Here is a tiny trained network, its code and every weight. The questions are about switching its units off for an input and a class, where a switched-off unit gives its printed mean instead of its output.

import numpy as np


def w(rows, s, z=0):
    codes = np.array(rows[::2]) - 128.0
    scale = np.full(codes.shape[1], s)
    scale[-1] = z or s
    return codes * scale


def f(y):
    return y / 2 * (1 + np.tanh(0.7978845608 * (y + 0.044715 * y**3)))


def log_softmax(a):
    a = a - a.max(-1, keepdims=True)
    return a - np.log(np.exp(a).sum(-1, keepdims=True))


def net(x, mask):
    res = np.array(x, float).reshape(1, 7) / 4 @ E
    y = f(res @ A[0][:, :-1].T + A[0][:, -1])
    res = res + np.where(mask, y, B[0][:, -1]) @ B[0][:, :-1]
    return log_softmax(res[-1] @ U[:, :-1].T + U[:, -1])


A, B = {}, {}
E = w([
[197,16,116,110,91,106,66],'x0',
[125,164,28,125,114,36,57],'x1',
[108,112,156,100,93,158,107],'x2',
[164,57,136,127,77,166,236],'x3',
[195,98,135,132,247,165,117],'x4',
[189,155,34,57,101,143,175],'x5',
[79,150,185,42,98,38,108],'x6',
],0.011)
A[0] = w([
[158,72,60,178,117,104,96,75],'n0',
[183,27,31,172,129,100,77,58],'n1',
[109,158,113,98,104,118,89,1],'n2',
[224,57,111,171,116,114,132,183],'n3',
[140,184,108,127,126,96,85,188],'n4',
[208,88,81,41,143,215,166,84],'n5',
[103,132,137,209,105,187,241,113],'n6',
[113,128,204,102,181,117,94,164],'n7',
[131,196,125,151,252,104,105,61],'n8',
[92,78,52,106,108,155,128,79],'n9',
[84,69,192,131,166,126,107,58],'n10',
[80,86,191,146,154,126,8,132],'n11',
[76,188,88,135,145,119,90,225],'n12',
[142,87,142,97,117,170,219,130],'n13',
[75,186,60,53,58,123,72,76],'n14',
[65,124,169,167,65,152,223,103],'n15',
[83,154,113,47,65,54,121,187],'n16',
[76,146,124,198,90,190,177,86],'n17',
[143,165,144,115,82,162,216,107],'n18',
[62,178,73,82,105,122,47,124],'n19',
[141,91,227,138,139,54,83,96],'n20',
[127,108,114,89,97,37,168,110],'n21',
[133,148,129,153,186,102,150,110],'n22',
[124,153,95,99,220,147,147,147],'n23',
[125,126,183,123,141,149,87,89],'n24',
],0.011,0.0043)
B[0] = w([
[178,153,34,111,99,188,128,193],'n0',
[173,114,6,91,92,163,93,236],'n1',
[134,160,142,140,112,77,102,159],'n2',
[142,74,69,63,97,185,117,227],'n3',
[175,198,133,191,105,98,96,197],'n4',
[246,22,222,111,206,131,88,235],'n5',
[79,202,197,45,124,186,57,249],'n6',
[60,76,103,217,108,137,138,188],'n7',
[125,186,61,242,226,158,180,206],'n8',
[186,127,151,103,94,165,110,164],'n9',
[71,82,162,155,112,167,118,178],'n10',
[42,66,92,216,63,120,105,217],'n11',
[156,162,116,190,168,84,101,216],'n12',
[111,77,206,47,125,144,182,218],'n13',
[176,187,178,100,99,41,60,240],'n14',
[74,198,113,81,63,186,147,227],'n15',
[149,153,149,126,86,2,194,244],'n16',
[89,181,128,86,148,169,48,205],'n17',
[113,159,173,93,126,135,174,203],'n18',
[165,173,129,166,114,28,41,231],'n19',
[90,75,136,191,58,139,141,191],'n20',
[152,105,117,128,93,80,228,186],'n21',
[106,175,86,123,170,156,182,157],'n22',
[167,169,153,169,189,149,169,187],'n23',
[91,77,125,144,148,122,112,157],'n24',
],0.0077,0.014)
U = w([
[157,190,121,123,96,12,102,143],'0',
[58,86,123,169,79,109,117,136],'1',
[193,79,190,75,182,147,139,89],'2',
[123,143,158,60,89,78,251,2],'3',
[90,208,178,59,116,180,138,132],'4',
[193,112,41,79,91,145,105,186],'5',
[132,198,91,185,229,132,134,122],'6',
],0.011,0.0012)

Each question gives the input, the list of numbers given to net, and the class t.
The units are the neurons (one row each of A and B). Each row of codes is followed by its name. A weight is (code - 128) times the scale printed after its matrix; where a second scale follows, it is the last column's (A, B and U).
mask holds one flag per neuron, in row order. A switched-off neuron (its flag False) gives its mean, the last column of its row in B, instead of its output. The means were averaged over made-up inputs and are rounded, as every weight is.
A unit's drop is (log p(t) with every unit on - log p(t) with that unit switched off) / (log p(t) with every unit on - log p(t) with every unit switched off).
The circuit of an input: a set's keep is (log p(t) with only the set's units on - log p(t) with every unit switched off) / (log p(t) with every unit on - log p(t) with every unit switched off). Starting from the 12 units with the biggest drops (on a tie, the unit counted first), units are removed one at a time, each time the one whose removal leaves the highest keep (on an exact tie, the one counted first), for as long as the keep stays at least 0.8.
circuit, biggest first: the units of the circuit, biggest drop first
unit that matters most: the unit with the biggest drop
k most important neurons: the k neurons with the biggest drops, biggest first
drop when u is switched off: that unit's drop, to one decimal
input [3,2,-5,-3,4,-3,-8], class 5: 2 most important neurons	(n1 n3)
input [-3,-2,-6,7,2,2,-5], class 4: circuit, biggest first	(n6)
input [4,3,7,7,5,6,-8], class 2: 2 most important neurons	(n5 n13)
input [-3,-7,0,-8,3,8,7], class 6: circuit, biggest first	(n8 n23)
input [4,6,8,-5,4,-3,-4], class 5: 2 most important neurons	(n1 n0)
input [-7,-4,4,-7,-4,-6,-7], class 6: 3 most important neurons	(n8 n12 n13)
input [-8,6,0,4,-1,-4,-7], class 4: 2 most important neurons	(n6 n17)
input [3,8,6,-1,-1,-7,-3], class 1: 3 most important neurons	(n11 n20 n16)
input [4,-4,-7,-6,2,3,-3], class 6: 2 most important neurons	(n8 n23)
input [4,-6,-7,-2,8,1,8], class 1: circuit, biggest first	(n7 n20)
input [-6,-6,-8,2,5,-8,6], class 1: 3 most important neurons	(n7 n20 n10)
input [-6,-4,-4,7,8,2,8], class 2: 2 most important neurons	(n5 n16)
input [-1,3,0,-8,-1,2,-5], class 6: 2 most important neurons	(n8 n16)
input [2,0,0,1,-4,-5,-5], class 4: unit that matters most	n7
input [3,2,6,7,-7,-2,-1], class 3: 2 most important neurons	(n21 n16)
input [5,2,1,2,-2,-5,0], class 1: 2 most important neurons	(n11 n20)
input [8,2,-1,1,2,-7,3], class 1: drop when n3 is switched off	0.0
input [6,-8,7,-6,3,7,-8], class 2: drop when n5 is switched off	1.1
input [-7,-6,2,6,8,7,2], class 2: drop when n5 is switched off	6.0
input [4,-5,-5,4,-3,7,-2], class 2: drop when n5 is switched off	0.3
input [-2,-4,-8,-2,-5,-6,-6], class 4: most important neuron	(n6)
